Here is a tiny trained network, its code and every weight. The questions are about switching its units off for an input and a target symbol, where a switched-off unit gives its printed mean instead of its output.

import numpy as np


def w(rows, s, z=0):
    codes = np.array(rows[::2]) - 128.0
    scale = np.full(codes.shape[1], s)
    scale[-1] = z or s
    return codes * scale


def f(y):
    return y / 2 * (1 + np.tanh(0.7978845608 * (y + 0.044715 * y**3)))


def softmax(a):
    e = np.exp(a - a.max(-1, keepdims=True))
    return e / e.sum(-1, keepdims=True)


def log_softmax(a):
    a = a - a.max(-1, keepdims=True)
    return a - np.log(np.exp(a).sum(-1, keepdims=True))


def net(x, mask):
    ids = ['βγδζθλπω'.index(c) for c in x.split()]
    T = len(ids)
    res = E[ids] + P[:T]
    u = 0
    for l in range(2):
        r = res
        for j in range(2):
            rows = slice(3 * j, 3 * j + 3)
            q, k, v = (r @ M[l][rows].T for M in (Q, K, V))
            z = softmax(np.where(np.tri(T) > 0, q @ k.T / 3**0.5, -1e9)) @ v
            o = O[l][rows]
            res = res + np.where(mask[u + j], z, o[:, -1]) @ o[:, :-1]
        u += 2
        y = f(res @ A[l][:, :-1].T + A[l][:, -1])
        res = res + np.where(mask[u : u + 8], y, B[l][:, -1]) @ B[l][:, :-1]
        u += 8
    return log_softmax(res[-1] @ U[:, :-1].T + U[:, -1])


Q, K, V, O, A, B = {}, {}, {}, {}, {}, {}
E = w([
[95,205,178,147],'β',
[142,164,113,88],'γ',
[185,89,93,177],'δ',
[252,118,178,190],'ζ',
[78,131,133,212],'θ',
[95,134,61,178],'λ',
[125,53,101,114],'π',
[103,118,44,150],'ω',
],0.024)
P = w([
[10,165,157,65],'0',
[253,186,138,145],'1',
[213,173,118,132],'2',
[187,172,113,124],'3',
[162,168,112,121],'4',
[144,163,108,118],'5',
[129,147,113,112],'6',
[117,134,118,108],'7',
[109,125,119,103],'8',
[98,111,124,101],'9',
[88,93,125,101],'10',
[78,74,127,102],'11',
],0.0065)
Q[0] = w([
[121,95,63,157],'L0H0',
[139,46,172,195],'L0H0',
[67,174,255,126],'L0H0',
[176,79,106,163],'L0H1',
[171,98,174,116],'L0H1',
[119,89,180,238],'L0H1',
],0.0098)
K[0] = w([
[77,57,100,143],'L0H0',
[127,108,146,187],'L0H0',
[75,254,157,162],'L0H0',
[147,53,99,109],'L0H1',
[157,107,147,123],'L0H1',
[114,86,141,251],'L0H1',
],0.0096)
V[0] = w([
[111,130,116,131],'L0H0',
[107,171,147,142],'L0H0',
[90,64,150,254],'L0H0',
[165,229,130,133],'L0H1',
[107,208,95,177],'L0H1',
[160,96,164,78],'L0H1',
],0.0086)
O[0] = w([
[132,116,127,109,132],'L0H0',
[85,105,143,51,2],'L0H0',
[202,102,240,137,182],'L0H0',
[185,3,126,172,84],'L0H1',
[126,16,231,195,131],'L0H1',
[152,165,44,108,98],'L0H1',
],0.0057,0.0027)
A[0] = w([
[168,186,145,246,217],'L0N0',
[222,207,39,178,202],'L0N1',
[166,254,201,126,4],'L0N2',
[11,119,71,163,195],'L0N3',
[39,113,85,106,81],'L0N4',
[239,64,136,129,129],'L0N5',
[178,42,104,172,26],'L0N6',
[51,99,51,12,213],'L0N7',
],0.0097,0.0016)
B[0] = w([
[82,199,119,172,221],'L0N0',
[105,78,97,124,248],'L0N1',
[102,221,104,58,147],'L0N2',
[148,179,116,246,207],'L0N3',
[119,154,126,245,167],'L0N4',
[109,179,53,90,202],'L0N5',
[144,171,112,82,193],'L0N6',
[179,130,204,189,253],'L0N7',
],0.011,0.0067)
Q[1] = w([
[247,161,144,106],'L1H0',
[188,207,99,231],'L1H0',
[53,16,187,213],'L1H0',
[149,189,121,218],'L1H1',
[45,43,192,253],'L1H1',
[181,10,221,110],'L1H1',
],0.0074)
K[1] = w([
[115,93,82,190],'L1H0',
[226,62,97,111],'L1H0',
[131,90,254,96],'L1H0',
[201,128,91,147],'L1H1',
[179,35,112,123],'L1H1',
[83,98,156,77],'L1H1',
],0.012)
V[1] = w([
[179,134,164,118],'L1H0',
[171,169,200,66],'L1H0',
[6,148,170,115],'L1H0',
[239,63,82,118],'L1H1',
[3,146,155,107],'L1H1',
[120,147,157,111],'L1H1',
],0.0065)
O[1] = w([
[149,163,152,124,96],'L1H0',
[136,155,218,135,9],'L1H0',
[254,94,167,143,3],'L1H0',
[124,99,190,168,108],'L1H1',
[99,164,48,123,35],'L1H1',
[103,148,119,131,86],'L1H1',
],0.0064,0.0051)
A[1] = w([
[86,190,78,81,177],'L1N0',
[132,118,77,146,142],'L1N1',
[165,160,102,93,142],'L1N2',
[148,103,83,41,254],'L1N3',
[164,123,115,4,76],'L1N4',
[136,75,194,116,200],'L1N5',
[139,85,77,71,38],'L1N6',
[183,155,99,153,152],'L1N7',
],0.018,0.0078)
B[1] = w([
[187,86,132,186,249],'L1N0',
[95,45,191,74,219],'L1N1',
[68,149,57,98,178],'L1N2',
[49,254,179,115,216],'L1N3',
[241,45,110,249,163],'L1N4',
[49,31,18,49,154],'L1N5',
[141,138,212,204,168],'L1N6',
[93,94,123,34,214],'L1N7',
],0.0083,0.016)
U = w([
[176,156,171,187,223],'β',
[35,191,141,34,194],'γ',
[129,6,110,141,187],'δ',
[91,149,65,148,62],'ζ',
[62,125,113,144,2],'θ',
[106,123,124,131,50],'λ',
[97,124,118,136,42],'π',
[110,117,120,133,55],'ω',
],0.011,0.0085)

Each question gives the input, a string of symbols that net reads in full, and the target symbol t.
The units are the heads (3 rows each of Q, K, V and O) and the neurons (one row each of A and B). Each row of codes is followed by its name. A weight is (code - 128) times the scale printed after its matrix; where a second scale follows, it is the last column's (O, A, B and U).
mask holds one flag per unit, layer by layer, with each layer's heads first. A switched-off unit (its flag False) gives its mean, the last column of its rows in O or B, instead of its output. The means were averaged over made-up inputs and are rounded, as every weight is.
A unit's drop is (log p(t) with every unit on - log p(t) with that unit switched off) / (log p(t) with every unit on - log p(t) with every unit switched off).
The circuit of an input: a set's keep is (log p(t) with only the set's units on - log p(t) with every unit switched off) / (log p(t) with every unit on - log p(t) with every unit switched off). Starting from the 12 units with the biggest drops (on a tie, the unit counted first), units are removed one at a time, each time the one whose removal leaves the highest keep (on an exact tie, the one counted first), for as long as the keep stays at least 0.8.
units of the circuit, in order: the units of the circuit, biggest drop first
unit that matters most: the unit with the biggest drop
top k neurons: the k neurons with the biggest drops, biggest first
top k neurons in layer l: the k neurons of layer l with the biggest drops, biggest first
heads that matter: for each layer, one digit per head in row order, 1 if its drop is at least 0.15 and else 0, layers parted by /
input γ γ π δ π λ π γ, target δ: top 3 neurons in layer 0 -> L0N7; L0N5; L0N6
input π π ζ, target ζ: top 3 neurons in layer 0 -> L0N0; L0N2; L0N5
input γ γ π γ δ λ π γ β, target β: units of the circuit, in order -> L1N7; L0H1
input ω π π θ γ, target β: top 4 neurons -> L1N4; L1N3; L0N3; L1N6
input π γ γ π ζ ζ γ π γ, target δ: heads that matter -> 11 / 00
input π ω ω ω δ ω π θ θ π λ γ, target β: heads that matter -> 00 / 01
input λ θ π θ ζ π, target γ: top 4 neurons -> L0N0; L0N3; L1N0; L1N4
input θ λ β π π, target γ: unit that matters most -> L0H1
input π π λ, target δ: top 4 neurons -> L1N3; L1N1; L0N1; L0N7
input ζ π γ π γ π λ γ λ β π θ, target β: top 3 neurons -> L0N3; L0N0; L1N7
input π γ β λ γ ζ, target ζ: top 2 neurons -> L1N0; L0N5
input λ β λ θ γ λ, target β: top 3 neurons -> L1N5; L1N2; L0N0
input ω δ π, target β: top 3 neurons -> L0N3; L1N4; L1N3
input π λ π ω π δ γ ζ θ, target β: unit that matters most -> L0N0
input γ λ π γ δ, target γ: top 3 neurons -> L1N3; L0N0; L0N3
input β ω π, target β: top 2 neurons -> L1N4; L1N3
input π π π π γ β, target β: top 2 neurons in layer 1 -> L1N7; L1N0
input π π π β π γ ζ β π π γ β, target δ: units of the circuit, in order -> L0H1; L1N3
input θ γ γ γ γ λ β β δ, target γ: top 2 neurons in layer 1 -> L1N3; L1N2
input γ β π β ω, target δ: unit that matters most -> L1N3
input δ π ζ β π λ λ γ π δ β β, target δ: top 4 neurons in layer 0 -> L0N5; L0N6; L0N0; L0N4
input π π β γ π π λ, target δ: top 4 neurons in layer 1 -> L1N3; L1N1; L1N2; L1N7
